Here is a tiny trained network, its code and every weight. The questions are about switching its units off for an input and a target symbol, where a switched-off unit gives its printed mean instead of its output.

import numpy as np


def w(rows, s, z=0):
    codes = np.array(rows[::2]) - 128.0
    scale = np.full(codes.shape[1], s)
    scale[-1] = z or s
    return codes * scale


def f(y):
    return y / 2 * (1 + np.tanh(0.7978845608 * (y + 0.044715 * y**3)))


def softmax(a):
    e = np.exp(a - a.max(-1, keepdims=True))
    return e / e.sum(-1, keepdims=True)


def log_softmax(a):
    a = a - a.max(-1, keepdims=True)
    return a - np.log(np.exp(a).sum(-1, keepdims=True))


def net(x, mask):
    ids = ['ΛΠΦΨαβγδεζηξτω'.index(c) for c in x.split()]
    T = len(ids)
    res = E[ids] + P[:T]
    q, k, v = (res @ M[0].T for M in (Q, K, V))
    z = softmax(np.where(np.tri(T) > 0, q @ k.T / 3**0.5, -1e9)) @ v
    res = res + np.where(mask[0], z, O[0][:, -1]) @ O[0][:, :-1]
    y = f(res @ A[0][:, :-1].T + A[0][:, -1])
    res = res + np.where(mask[1:17], y, B[0][:, -1]) @ B[0][:, :-1]
    return log_softmax(res[-1] @ U[:, :-1].T + U[:, -1])


Q, K, V, O, A, B = {}, {}, {}, {}, {}, {}
E = w([
[149,169,124,65],'Λ',
[29,149,138,177],'Π',
[76,169,129,62],'Φ',
[77,144,44,192],'Ψ',
[118,2,111,131],'α',
[133,83,98,111],'β',
[219,62,64,145],'γ',
[99,152,211,183],'δ',
[22,98,167,72],'ε',
[65,133,134,105],'ζ',
[205,35,144,76],'η',
[159,2,122,190],'ξ',
[161,199,98,37],'τ',
[66,156,137,66],'ω',
],0.019)
P = w([
[9,115,38,79],'0',
[172,154,116,114],'1',
[160,139,115,118],'2',
[155,157,113,122],'3',
[140,136,123,128],'4',
[149,155,119,119],'5',
[157,168,113,119],'6',
[153,171,112,117],'7',
[150,165,111,118],'8',
[136,157,116,119],'9',
],0.011)
Q[0] = w([
[79,150,117,47],'H1',
[45,151,75,2],'H1',
[139,134,177,208],'H1',
],0.0085)
K[0] = w([
[103,90,119,60],'H1',
[77,119,3,75],'H1',
[200,180,177,171],'H1',
],0.012)
V[0] = w([
[80,15,215,30],'H1',
[38,193,108,2],'H1',
[189,219,120,85],'H1',
],0.0088)
O[0] = w([
[138,84,212,116,192],'H1',
[48,49,90,152,249],'H1',
[120,135,118,3,81],'H1',
],0.011,0.013)
A[0] = w([
[91,93,90,116,7],'N1',
[86,127,111,102,97],'N2',
[74,143,224,249,198],'N3',
[91,105,55,21,230],'N4',
[174,76,153,181,239],'N5',
[93,125,216,67,143],'N6',
[147,126,49,213,241],'N7',
[175,16,194,110,120],'N8',
[9,111,178,101,203],'N9',
[179,115,94,102,209],'N10',
[164,106,189,126,102],'N11',
[114,128,156,21,94],'N12',
[84,159,202,21,172],'N13',
[90,193,122,105,139],'N14',
[57,126,132,166,252],'N15',
[98,132,247,13,244],'N16',
],0.011,0.0038)
B[0] = w([
[49,65,120,92,177],'N1',
[115,103,157,130,158],'N2',
[134,180,170,140,212],'N3',
[176,133,211,110,191],'N4',
[102,144,91,202,181],'N5',
[230,66,78,163,160],'N6',
[106,195,48,71,169],'N7',
[67,104,100,150,208],'N8',
[145,165,94,103,251],'N9',
[112,76,144,210,140],'N10',
[130,160,100,83,144],'N11',
[226,88,123,69,140],'N12',
[253,138,77,141,145],'N13',
[197,68,236,175,133],'N14',
[118,181,156,94,217],'N15',
[236,140,106,160,164],'N16',
],0.0066,0.023)
U = w([
[175,87,105,56,1],'Λ',
[87,183,194,98,200],'Π',
[118,147,131,121,140],'Φ',
[120,189,63,74,102],'Ψ',
[82,71,156,201,86],'α',
[199,154,151,118,235],'β',
[209,124,40,147,165],'γ',
[151,152,254,188,249],'δ',
[138,126,111,144,189],'ε',
[112,87,145,96,29],'ζ',
[208,23,177,182,26],'η',
[173,157,129,220,109],'ξ',
[120,83,126,81,128],'τ',
[175,102,115,84,91],'ω',
],0.0083,0.0027)

Each question gives the input, a string of symbols that net reads in full, and the target symbol t.
The units are the heads (3 rows each of Q, K, V and O) and the neurons (one row each of A and B). Each row of codes is followed by its name. A weight is (code - 128) times the scale printed after its matrix; where a second scale follows, it is the last column's (O, A, B and U).
mask holds one flag per unit, heads first, then neurons. A switched-off unit (its flag False) gives its mean, the last column of its rows in O or B, instead of its output. The means were averaged over made-up inputs and are rounded, as every weight is.
A unit's drop is (log p(t) with every unit on - log p(t) with that unit switched off) / (log p(t) with every unit on - log p(t) with every unit switched off).
The circuit of an input: a set's keep is (log p(t) with only the set's units on - log p(t) with every unit switched off) / (log p(t) with every unit on - log p(t) with every unit switched off). Starting from the 12 units with the biggest drops (on a tie, the unit counted first), units are removed one at a time, each time the one whose removal leaves the highest keep (on an exact tie, the one counted first), for as long as the keep stays at least 0.8.
circuit, biggest first: the units of the circuit, biggest drop first
k most important neurons: the k neurons with the biggest drops, biggest first
drop of u: that unit's drop, to one decimal
input Ψ γ γ ω Λ ε β τ ε, target Ψ: 3 most important neurons : (N7; N9; N10)
input γ τ α ζ ξ ε α ω, target β: circuit, biggest first : (H1; N8; N13)
input Φ α α β τ ε, target τ: circuit, biggest first : (H1; N1; N9)
input α Ψ Ψ γ ξ, target ξ: circuit, biggest first : (H1; N5)
input τ Φ ζ Λ ε ε ε ω ε η, target η: circuit, biggest first : (H1; N7; N15)
input Φ ε ζ Ψ β τ ε ω, target τ: circuit, biggest first : (H1; N5)
input ε α ε Λ, target α: circuit, biggest first : (H1)
input Φ Λ γ ξ ξ ε ε ξ τ, target τ: circuit, biggest first : (H1; N1)
input η ε α Λ ζ η Φ ε τ, target γ: 2 most important neurons : (N13; N16)
input Λ γ Π, target Π: 2 most important neurons : (N6; N16)
input η ξ τ Ψ Π Ψ η Ψ Φ, target γ: circuit, biggest first : (H1; N13; N16; N6)
input Ψ γ Π Ψ γ ζ, target Ψ: circuit, biggest first : (H1; N7)
input β ε β τ δ τ η, target η: 2 most important neurons : (N9; N7)
input ε ξ Π Λ δ τ γ ε ε, target α: most important neuron : (N8)
input τ Φ Ψ ε ω α Φ, target Λ: drop of H1 : 0.7
input α Λ η Φ Λ, target δ: drop of N3 : 0.2
input Ψ ε ε ξ ε α, target α: drop of N9 : 0.2
